Here is a tiny trained network, its code and every weight. The questions are about switching its units off for an input and a target symbol, where a switched-off unit gives its printed mean instead of its output.

import numpy as np


def w(rows, s, z=0):
    codes = np.array(rows[::2]) - 128.0
    scale = np.full(codes.shape[1], s)
    scale[-1] = z or s
    return codes * scale


def f(y):
    return np.maximum(y, 0)


def softmax(a):
    e = np.exp(a - a.max(-1, keepdims=True))
    return e / e.sum(-1, keepdims=True)


def log_softmax(a):
    a = a - a.max(-1, keepdims=True)
    return a - np.log(np.exp(a).sum(-1, keepdims=True))


def net(x, mask):
    ids = ['ΔΘΦμξψω'.index(c) for c in x.split()]
    T = len(ids)
    res = E[ids] + P[:T]
    u = 0
    for l in range(2):
        q, k, v = (res @ M[l].T for M in (Q, K, V))
        z = softmax(np.where(np.tri(T) > 0, q @ k.T / 2**0.5, -1e9)) @ v
        res = res + np.where(mask[u], z, O[l][:, -1]) @ O[l][:, :-1]
        u += 1
        y = f(res @ A[l][:, :-1].T + A[l][:, -1])
        res = res + np.where(mask[u : u + 16], y, B[l][:, -1]) @ B[l][:, :-1]
        u += 16
    return log_softmax(res[-1] @ U[:, :-1].T + U[:, -1])


Q, K, V, O, A, B = {}, {}, {}, {}, {}, {}
E = w([
[180,140,155,99,107,115,156,97,125,127],'Δ',
[121,186,177,157,157,150,111,121,38,144],'Θ',
[168,146,188,115,103,109,139,127,82,171],'Φ',
[93,174,110,127,176,82,148,249,169,111],'μ',
[55,125,139,147,147,169,77,85,159,113],'ξ',
[69,107,158,121,101,158,91,134,97,179],'ψ',
[103,111,117,101,112,151,124,82,157,109],'ω',
],0.013)
P = w([
[164,140,59,156,141,166,20,142,147,75],'0',
[28,119,210,105,83,70,130,145,78,119],'1',
[37,156,199,101,93,86,155,132,84,110],'2',
[108,2,140,131,175,93,155,112,92,157],'3',
[121,58,137,158,156,111,172,112,110,153],'4',
[103,92,145,152,147,132,174,123,111,141],'5',
[96,114,136,155,134,147,187,109,140,141],'6',
[92,129,141,163,131,154,190,128,135,158],'7',
[84,148,133,164,118,160,195,115,150,158],'8',
[77,147,128,171,114,153,210,117,185,147],'9',
[101,159,150,167,89,174,190,151,143,189],'10',
[83,168,138,173,72,172,196,137,166,186],'11',
],0.0081)
Q[0] = w([
[42,253,219,52,56,96,95,124,158,87],'0.h1',
[141,77,151,30,163,93,22,160,82,35],'0.h1',
],0.0051)
K[0] = w([
[236,137,3,150,149,114,75,170,134,99],'0.h1',
[204,122,120,155,78,155,33,106,65,114],'0.h1',
],0.0056)
V[0] = w([
[79,95,182,131,105,167,117,102,63,194],'0.h1',
[80,128,124,130,151,87,133,255,158,123],'0.h1',
],0.0093)
O[0] = w([
[60,168,178,107,93,62,92,133,143,88,253],'0.h1',
[112,123,183,54,168,248,129,174,134,123,214],'0.h1',
],0.013,0.0037)
A[0] = w([
[181,95,84,151,142,120,181,87,133,112,116],'0.n1',
[114,103,142,165,134,134,90,112,184,146,124],'0.n2',
[156,113,130,109,123,36,255,145,97,156,42],'0.n3',
[107,83,107,158,79,75,208,115,92,145,46],'0.n4',
[146,123,119,151,106,76,80,103,139,136,190],'0.n5',
[85,57,142,128,80,136,124,127,97,165,112],'0.n6',
[132,177,124,191,143,148,117,140,174,148,149],'0.n7',
[204,111,87,118,87,114,135,114,111,130,143],'0.n8',
[160,88,65,158,141,144,92,70,188,94,111],'0.n9',
[150,124,119,129,128,174,126,72,64,133,87],'0.n10',
[92,157,122,140,131,74,135,160,128,99,3],'0.n11',
[99,126,115,175,99,67,101,119,122,100,146],'0.n12',
[102,146,121,161,61,47,86,77,89,95,141],'0.n13',
[129,86,123,94,116,116,183,93,132,81,159],'0.n14',
[154,138,134,152,92,48,114,139,125,128,161],'0.n15',
[77,210,137,151,99,94,178,69,89,104,214],'0.n16',
],0.0088,0.0041)
B[0] = w([
[152,104,171,41,90,132,188,196,155,199,131],'0.n1',
[94,126,87,123,120,99,136,98,142,75,151],'0.n2',
[106,63,52,217,167,169,78,95,62,144,141],'0.n3',
[111,194,201,116,76,189,65,83,148,118,142],'0.n4',
[66,194,129,105,120,215,120,155,122,124,168],'0.n5',
[213,113,111,140,149,94,182,60,186,87,191],'0.n6',
[88,89,116,133,112,120,117,117,93,93,150],'0.n7',
[156,149,176,53,103,112,182,160,118,178,133],'0.n8',
[103,69,131,36,68,178,146,122,187,143,136],'0.n9',
[215,72,118,106,168,129,125,93,87,140,139],'0.n10',
[193,112,37,89,141,84,157,116,112,181,151],'0.n11',
[149,202,114,128,144,169,150,67,142,104,190],'0.n12',
[237,216,81,108,188,254,146,77,128,121,224],'0.n13',
[124,122,205,116,98,130,103,133,131,190,151],'0.n14',
[90,185,187,128,142,178,138,124,74,164,172],'0.n15',
[95,38,176,174,158,51,117,248,124,159,255],'0.n16',
],0.0064,0.0082)
Q[1] = w([
[128,68,121,164,67,30,61,121,132,117],'1.h1',
[149,214,112,103,184,249,150,94,122,100],'1.h1',
],0.011)
K[1] = w([
[73,65,254,189,204,97,197,99,154,176],'1.h1',
[255,123,61,52,51,153,50,127,60,134],'1.h1',
],0.0096)
V[1] = w([
[76,107,40,120,119,168,59,77,255,52],'1.h1',
[156,72,113,33,69,126,237,119,193,209],'1.h1',
],0.0057)
O[1] = w([
[217,93,110,146,84,98,2,178,131,60,253],'1.h1',
[124,159,165,212,195,154,119,179,254,156,100],'1.h1',
],0.0084,0.0031)
A[1] = w([
[124,185,125,120,159,174,196,115,148,144,62],'1.n1',
[122,114,51,76,108,107,155,86,50,126,8],'1.n2',
[115,171,103,66,111,93,164,106,117,167,114],'1.n3',
[143,150,123,97,64,11,114,95,102,84,130],'1.n4',
[184,111,149,130,92,150,93,124,96,68,73],'1.n5',
[158,181,128,190,140,68,143,106,164,123,102],'1.n6',
[118,60,99,95,105,162,151,164,103,136,123],'1.n7',
[148,127,121,197,151,117,108,176,192,148,50],'1.n8',
[96,78,144,165,113,58,131,121,104,111,192],'1.n9',
[77,96,100,138,121,111,200,84,98,154,167],'1.n10',
[180,149,97,188,169,101,168,70,150,133,80],'1.n11',
[64,114,179,139,90,2,107,98,113,114,52],'1.n12',
[199,137,94,157,93,39,103,127,152,96,1],'1.n13',
[98,118,88,146,154,66,131,162,144,118,105],'1.n14',
[139,125,119,159,186,137,177,102,157,166,84],'1.n15',
[146,158,105,212,104,92,119,93,128,114,156],'1.n16',
],0.0096,0.0075)
B[1] = w([
[119,164,104,120,108,50,85,60,127,136,227],'1.n1',
[115,56,115,167,101,209,196,255,172,162,180],'1.n2',
[116,157,123,182,125,149,179,119,117,58,206],'1.n3',
[36,75,74,113,84,105,121,126,74,147,254],'1.n4',
[112,182,127,147,161,101,165,109,205,192,240],'1.n5',
[167,74,93,83,133,184,155,156,149,175,180],'1.n6',
[151,169,122,161,155,59,80,56,135,124,202],'1.n7',
[167,121,71,51,162,125,156,23,36,125,243],'1.n8',
[131,75,60,113,93,88,108,108,116,219,229],'1.n9',
[231,144,117,197,196,123,134,93,151,77,247],'1.n10',
[64,160,115,102,72,140,190,152,179,179,148],'1.n11',
[214,194,163,87,201,205,177,130,201,102,196],'1.n12',
[148,117,163,224,183,133,147,156,240,139,164],'1.n13',
[113,149,189,137,94,137,110,157,157,138,152],'1.n14',
[129,74,95,137,87,104,126,157,134,164,189],'1.n15',
[138,119,205,65,129,157,95,164,83,108,179],'1.n16',
],0.0074,0.0055)
U = w([
[114,125,104,130,140,114,176,112,158,188,4],'Δ',
[139,54,76,197,124,145,181,143,105,123,108],'Θ',
[153,219,125,150,135,103,150,61,120,69,85],'Φ',
[72,145,253,80,109,189,179,190,183,114,151],'μ',
[149,80,120,226,122,93,107,146,157,150,222],'ξ',
[101,101,86,45,78,81,77,94,46,135,191],'ψ',
[215,75,130,68,171,152,124,84,117,104,116],'ω',
],0.0057,0.0032)

Each question gives the input, a string of symbols that net reads in full, and the target symbol t.
The units are the heads (2 rows each of Q, K, V and O) and the neurons (one row each of A and B). Each row of codes is followed by its name. A weight is (code - 128) times the scale printed after its matrix; where a second scale follows, it is the last column's (O, A, B and U).
mask holds one flag per unit, layer by layer, with each layer's heads first. A switched-off unit (its flag False) gives its mean, the last column of its rows in O or B, instead of its output. The means were averaged over made-up inputs and are rounded, as every weight is.
A unit's drop is (log p(t) with every unit on - log p(t) with that unit switched off) / (log p(t) with every unit on - log p(t) with every unit switched off).
The circuit of an input: a set's keep is (log p(t) with only the set's units on - log p(t) with every unit switched off) / (log p(t) with every unit on - log p(t) with every unit switched off). Starting from the 12 units with the biggest drops (on a tie, the unit counted first), units are removed one at a time, each time the one whose removal leaves the highest keep (on an exact tie, the one counted first), for as long as the keep stays at least 0.8.
units of the circuit, in order: the units of the circuit, biggest drop first
k most important neurons: the k neurons with the biggest drops, biggest first
top k neurons in layer l: the k neurons of layer l with the biggest drops, biggest first
input μ Δ ω, target ω: units of the circuit, in order => 0.h1
input ω ψ μ Δ ψ μ, target ω: units of the circuit, in order => 1.n8; 0.h1; 1.h1; 0.n9
input ψ ψ ω μ, target μ: units of the circuit, in order => 0.h1; 1.n14
input ω μ μ ψ ξ, target ω: units of the circuit, in order => 1.n8; 1.h1; 0.h1; 0.n9
input ψ ξ ψ Φ, target ψ: units of the circuit, in order => 1.h1; 0.h1
input ω ψ μ μ ξ Δ ψ μ ψ ω ψ Θ, target ω: units of the circuit, in order => 1.n8; 0.h1; 0.n9; 1.h1
input ψ ψ Θ ω ψ ψ ψ Θ ξ Θ, target ψ: units of the circuit, in order => 0.h1; 1.h1; 1.n4
input ω ψ Φ ψ Φ, target ω: top 2 neurons in layer 1 => 1.n8; 1.n6
input Φ μ μ ω Δ Θ ψ ω ψ ψ ψ ψ, target Φ: top 2 neurons in layer 0 => 0.n16; 0.n6
input ω Θ ψ ω ψ ψ ω ξ ω Θ, target ω: top 3 neurons in layer 0 => 0.n13; 0.n9; 0.n16
input ψ μ ω, target μ: units of the circuit, in order => 0.h1; 1.n8; 1.n1
input ξ Φ ξ μ, target ψ: top 2 neurons in layer 0 => 0.n13; 0.n16
input μ μ ψ ω ψ μ Φ, target μ: 2 most important neurons => 1.n8; 0.n13
input ξ Δ ψ ξ μ Θ ξ Θ μ ψ Θ, target ξ: most important neuron => 0.n9
input Θ ψ ω ω Φ ξ ξ ψ μ μ, target Θ: 2 most important neurons => 1.n2; 0.n16
input Δ ψ μ ψ μ ω Δ Θ Φ, target Δ: top 2 neurons in layer 1 => 1.n8; 1.n1
input ω ω ω ω Θ ψ, target ω: top 2 neurons in layer 0 => 0.n13; 0.n9
input ψ ξ Φ ψ Θ ξ ξ ω, target ψ: units of the circuit, in order => 1.h1; 0.h1; 1.n4
input Θ Φ ψ ψ Θ ω μ μ Δ ψ, target Θ: 2 most important neurons => 1.n2; 0.n16
input ω ξ ψ Φ Θ Θ ξ, target ω: top 2 neurons in layer 1 => 1.n8; 1.n6
input ψ Φ Θ μ ω μ Φ Θ Φ ψ Δ ψ, target ψ: units of the circuit, in order => 0.h1; 1.h1; 0.n16; 0.n13
input ξ ψ Φ, target ξ: 3 most important neurons => 0.n13; 1.n13; 0.n9
input μ ψ Δ Φ ω μ Δ ξ, target μ: most important neuron => 0.n16
input ω ψ ψ μ Θ, target μ: top 2 neurons in layer 1 => 1.n8; 1.n12
input ξ Δ ξ Δ, target ξ: 3 most important neurons => 1.n13; 0.n9; 0.n16
input Φ ξ ξ Θ ξ ω ξ, target Φ: top 2 neurons in layer 0 => 0.n13; 0.n8
input ξ ψ Δ, target ξ: top 2 neurons in layer 1 => 1.n13; 1.n5
